Here is a tiny trained network, its code and every weight. The questions are about switching its units off for an input and a target symbol, where a switched-off unit gives its printed mean instead of its output.

import numpy as np


def w(rows, s, z=0):
    codes = np.array(rows[::2]) - 128.0
    scale = np.full(codes.shape[1], s)
    scale[-1] = z or s
    return codes * scale


def f(y):
    return np.maximum(y, 0)


def softmax(a):
    e = np.exp(a - a.max(-1, keepdims=True))
    return e / e.sum(-1, keepdims=True)


def log_softmax(a):
    a = a - a.max(-1, keepdims=True)
    return a - np.log(np.exp(a).sum(-1, keepdims=True))


def net(x, mask):
    ids = ['ΓΨξπφω'.index(c) for c in x.split()]
    T = len(ids)
    res = E[ids] + P[:T]
    r = res
    for j in range(3):
        rows = slice(3 * j, 3 * j + 3)
        q, k, v = (r @ M[0][rows].T for M in (Q, K, V))
        z = softmax(np.where(np.tri(T) > 0, q @ k.T / 3**0.5, -1e9)) @ v
        o = O[0][rows]
        res = res + np.where(mask[j], z, o[:, -1]) @ o[:, :-1]
    y = f(res @ A[0][:, :-1].T + A[0][:, -1])
    res = res + np.where(mask[3:7], y, B[0][:, -1]) @ B[0][:, :-1]
    return log_softmax(res[-1] @ U[:, :-1].T + U[:, -1])


Q, K, V, O, A, B = {}, {}, {}, {}, {}, {}
E = w([
[130,217,30,211,58,128],'Γ',
[137,123,52,164,116,27],'Ψ',
[132,175,98,144,193,150],'ξ',
[117,80,202,149,230,34],'π',
[131,75,146,247,150,211],'φ',
[178,208,87,47,83,161],'ω',
],0.015)
P = w([
[96,193,105,227,141,245],'0',
[120,41,65,60,207,135],'1',
[133,90,97,97,173,110],'2',
[144,110,124,102,160,111],'3',
[148,123,143,106,146,110],'4',
[153,136,149,104,136,111],'5',
[156,147,158,105,124,117],'6',
[154,159,160,101,110,115],'7',
[165,162,164,100,100,116],'8',
],0.011)
Q[0] = w([
[7,142,141,140,143,14],'head 1',
[103,117,85,135,66,170],'head 1',
[88,122,62,144,95,30],'head 1',
[123,170,234,102,134,188],'head 2',
[118,189,174,176,185,153],'head 2',
[155,85,116,170,95,155],'head 2',
[136,98,156,160,155,153],'head 3',
[125,150,153,2,134,87],'head 3',
[109,123,228,143,126,185],'head 3',
],0.01)
K[0] = w([
[202,71,154,38,79,48],'head 1',
[49,144,31,185,61,171],'head 1',
[170,1,92,151,43,72],'head 1',
[169,58,161,154,187,77],'head 2',
[89,107,31,195,181,111],'head 2',
[86,145,150,155,121,94],'head 2',
[75,94,119,193,142,138],'head 3',
[185,164,157,90,122,94],'head 3',
[16,95,175,121,194,145],'head 3',
],0.0091)
V[0] = w([
[173,171,157,131,180,178],'head 1',
[161,222,25,13,206,122],'head 1',
[121,123,25,149,62,177],'head 1',
[98,69,122,146,159,160],'head 2',
[169,70,2,144,90,202],'head 2',
[105,139,164,147,170,91],'head 2',
[67,49,214,222,150,77],'head 3',
[130,109,214,127,187,125],'head 3',
[196,113,138,161,144,135],'head 3',
],0.0082)
O[0] = w([
[62,178,24,97,110,54,148],'head 1',
[193,185,91,78,176,46,167],'head 1',
[108,173,207,67,120,149,1],'head 1',
[122,2,89,123,133,177,155],'head 2',
[152,165,78,74,141,177,201],'head 2',
[179,94,106,206,157,136,167],'head 2',
[159,171,127,102,88,65,139],'head 3',
[125,186,190,121,85,102,119],'head 3',
[117,87,171,79,139,96,170],'head 3',
],0.0083,0.0042)
A[0] = w([
[86,119,96,53,175,188,2],'neuron 1',
[50,47,159,183,63,130,48],'neuron 2',
[138,189,96,255,22,141,196],'neuron 3',
[167,171,149,78,179,17,82],'neuron 4',
],0.0078,0.00094)
B[0] = w([
[186,132,143,243,63,229,193],'neuron 1',
[106,191,127,144,40,214,171],'neuron 2',
[150,60,35,113,222,142,182],'neuron 3',
[76,254,146,17,87,73,254],'neuron 4',
],0.0058,0.0081)
U = w([
[96,228,155,110,33,108,126],'Γ',
[180,116,213,129,179,173,112],'Ψ',
[120,86,97,162,254,160,161],'ξ',
[18,124,129,85,98,150,91],'π',
[64,154,113,82,139,123,254],'φ',
[121,145,206,115,162,168,94],'ω',
],0.0097,0.0019)

Each question gives the input, a string of symbols that net reads in full, and the target symbol t.
The units are the heads (3 rows each of Q, K, V and O) and the neurons (one row each of A and B). Each row of codes is followed by its name. A weight is (code - 128) times the scale printed after its matrix; where a second scale follows, it is the last column's (O, A, B and U).
mask holds one flag per unit, heads first, then neurons. A switched-off unit (its flag False) gives its mean, the last column of its rows in O or B, instead of its output. The means were averaged over made-up inputs and are rounded, as every weight is.
A unit's drop is (log p(t) with every unit on - log p(t) with that unit switched off) / (log p(t) with every unit on - log p(t) with every unit switched off).
The circuit of an input: a set's keep is (log p(t) with only the set's units on - log p(t) with every unit switched off) / (log p(t) with every unit on - log p(t) with every unit switched off). Starting from all 7 units, units are removed one at a time, each time the one whose removal leaves the highest keep (on an exact tie, the one counted first), for as long as the keep stays at least 0.8.
units of the circuit, in order: the units of the circuit, biggest drop first
unit that matters most: the unit with the biggest drop
k most important neurons: the k neurons with the biggest drops, biggest first
heads that matter: for each layer, one digit per head in row order, 1 if its drop is at least 0.15 and else 0, layers parted by /
drop of u: that unit's drop, to one decimal
input ξ π ξ Γ, target ξ: 3 most important neurons -> (neuron 4; neuron 3; neuron 2)
input φ π π π π Ψ, target ξ: heads that matter -> 110
input π π ξ Ψ Ψ ξ π π π, target Γ: heads that matter -> 001
input ξ ξ Ψ Ψ π π ξ, target Γ: heads that matter -> 101
input π π π π Γ Γ Ψ ω ξ, target ξ: unit that matters most -> head 2
input Ψ φ φ, target Ψ: units of the circuit, in order -> (head 1; neuron 4; head 3)
input π Γ π, target φ: units of the circuit, in order -> (head 3; neuron 4)
input π Ψ Ψ π Ψ π π Ψ ξ, target ξ: units of the circuit, in order -> (head 1; neuron 4)
input Ψ Ψ φ, target Ψ: 2 most important neurons -> (neuron 4; neuron 3)
input Ψ π ω, target Ψ: 2 most important neurons -> (neuron 1; neuron 4)
input Γ π Ψ φ, target ω: drop of head 1 -> 1.2
input φ φ π φ π ω Ψ, target ξ: drop of head 1 -> 0.3
input ξ Ψ φ, target φ: drop of neuron 3 -> 0.0
input π ω π, target φ: drop of neuron 3 -> 0.0
input φ Ψ ω, target π: units of the circuit, in order -> (head 1)
